Below are the code and all the weights of a small trained network. Each question names an input and a class and asks about switching units off, where a switched-off unit gives its printed mean instead of its output.

import numpy as np


def w(rows, s, z=0):
    codes = np.array(rows[::2]) - 128.0
    scale = np.full(codes.shape[1], s)
    scale[-1] = z or s
    return codes * scale


def f(y):
    return y / 2 * (1 + np.tanh(0.7978845608 * (y + 0.044715 * y**3)))


def log_softmax(a):
    a = a - a.max(-1, keepdims=True)
    return a - np.log(np.exp(a).sum(-1, keepdims=True))


def net(x, mask):
    res = np.array(x, float).reshape(1, 5) / 4 @ E
    y = f(res @ A[0][:, :-1].T + A[0][:, -1])
    res = res + np.where(mask, y, B[0][:, -1]) @ B[0][:, :-1]
    return log_softmax(res[-1] @ U[:, :-1].T + U[:, -1])


A, B = {}, {}
E = w([
[41,81,202,121,189,123],'x0',
[85,129,158,52,25,181],'x1',
[161,154,220,220,64,137],'x2',
[195,109,171,44,149,83],'x3',
[174,85,134,126,172,254],'x4',
],0.0074)
A[0] = w([
[118,118,130,105,97,160,48],'N1',
[80,108,189,124,194,111,78],'N2',
[153,120,176,158,107,132,57],'N3',
[215,160,38,125,79,113,52],'N4',
[216,116,181,31,150,66,75],'N5',
[35,113,197,123,167,121,49],'N6',
[106,113,86,108,151,135,57],'N7',
[179,137,76,129,83,131,113],'N8',
[122,118,84,93,149,148,164],'N9',
[112,122,114,127,81,58,47],'N10',
[123,130,139,124,136,130,16],'N11',
[107,155,129,127,111,69,33],'N12',
[154,123,115,164,181,93,4],'N13',
[84,129,93,176,111,139,33],'N14',
[179,101,132,125,176,245,26],'N15',
[166,140,212,192,93,123,70],'N16',
[182,121,94,204,233,78,34],'N17',
[83,114,140,42,26,168,3],'N18',
[97,120,70,70,150,123,100],'N19',
[79,136,105,133,98,3,57],'N20',
[51,136,45,188,117,164,75],'N21',
[103,135,59,88,165,122,66],'N22',
],0.015,0.0067)
B[0] = w([
[147,186,83,156,134,143,145],'N1',
[107,88,54,106,111,187,183],'N2',
[176,111,76,174,120,86,159],'N3',
[96,71,23,103,131,178,230],'N4',
[64,105,186,238,124,181,254],'N5',
[116,80,34,92,119,178,191],'N6',
[182,112,70,206,117,101,145],'N7',
[107,82,105,84,119,159,198],'N8',
[141,95,163,100,130,78,198],'N9',
[162,157,103,137,188,144,165],'N10',
[186,139,25,229,122,165,109],'N11',
[176,162,64,172,184,135,151],'N12',
[167,206,41,199,80,129,155],'N13',
[141,122,82,239,141,173,151],'N14',
[169,156,121,109,253,147,239],'N15',
[154,78,123,151,98,9,229],'N16',
[128,230,154,76,49,146,242],'N17',
[147,251,119,115,58,147,240],'N18',
[154,102,120,147,99,40,199],'N19',
[166,140,179,70,219,132,221],'N20',
[71,110,201,219,124,173,207],'N21',
[173,101,96,168,106,51,182],'N22',
],0.033,0.0082)
U = w([
[124,195,113,92,23,149,253],'0',
[90,73,64,74,67,174,150],'1',
[155,138,134,104,163,141,144],'2',
[145,89,118,127,54,68,127],'3',
[71,114,161,179,79,171,56],'4',
[38,82,219,2,65,113,91],'5',
],0.0094,0.0033)

Each question gives the input, the list of numbers given to net, and the class t.
The units are the neurons (one row each of A and B). Each row of codes is followed by its name. A weight is (code - 128) times the scale printed after its matrix; where a second scale follows, it is the last column's (A, B and U).
mask holds one flag per neuron, in row order. A switched-off neuron (its flag False) gives its mean, the last column of its row in B, instead of its output. The means were averaged over made-up inputs and are rounded, as every weight is.
A unit's drop is (log p(t) with every unit on - log p(t) with that unit switched off) / (log p(t) with every unit on - log p(t) with every unit switched off).
The circuit of an input: a set's keep is (log p(t) with only the set's units on - log p(t) with every unit switched off) / (log p(t) with every unit on - log p(t) with every unit switched off). Starting from the 12 units with the biggest drops (on a tie, the unit counted first), units are removed one at a time, each time the one whose removal leaves the highest keep (on an exact tie, the one counted first), for as long as the keep stays at least 0.8.
units of the circuit, in order: the units of the circuit, biggest drop first
unit that matters most: the unit with the biggest drop
k most important neurons: the k neurons with the biggest drops, biggest first
drop of u: that unit's drop, to one decimal
input [-8,-6,7,8,-3], class 1: 2 most important neurons -> [N4, N8]
input [1,-4,-5,6,2], class 4: 2 most important neurons -> [N5, N16]
input [3,-1,-7,4,-6], class 3: 2 most important neurons -> [N19, N22]
input [2,-3,5,-1,4], class 3: unit that matters most -> N16
input [-6,-3,-2,-5,0], class 1: 2 most important neurons -> [N4, N5]
input [-3,-4,5,3,-5], class 2: 4 most important neurons -> [N20, N18, N19, N10]
input [3,1,-1,0,-3], class 5: 2 most important neurons -> [N4, N15]
input [-5,5,7,7,-8], class 2: 3 most important neurons -> [N20, N10, N12]
input [5,-1,-1,2,-7], class 2: 2 most important neurons -> [N20, N4]
input [6,-6,3,2,-2], class 0: 4 most important neurons -> [N17, N4, N13, N8]
input [-8,-4,4,-2,-7], class 1: 3 most important neurons -> [N4, N8, N15]
input [-7,-4,8,7,7], class 3: 3 most important neurons -> [N16, N3, N6]
input [-1,3,-7,7,-3], class 3: 4 most important neurons -> [N19, N22, N21, N9]
input [-7,-7,-4,-2,3], class 0: unit that matters most -> N17
input [-5,8,-6,2,7], class 0: 2 most important neurons -> [N18, N20]
input [5,3,6,4,-5], class 3: 4 most important neurons -> [N16, N4, N15, N8]
input [-7,4,-8,6,8], class 2: drop of N9 -> 0.6
input [-2,0,6,8,3], class 4: drop of N7 -> 0.0
input [-5,-5,3,8,3], class 4: drop of N5 -> 2.7
input [6,-3,5,3,0], class 1: drop of N6 -> 0.3
input [6,7,-3,6,5], class 0: units of the circuit, in order -> [N18]
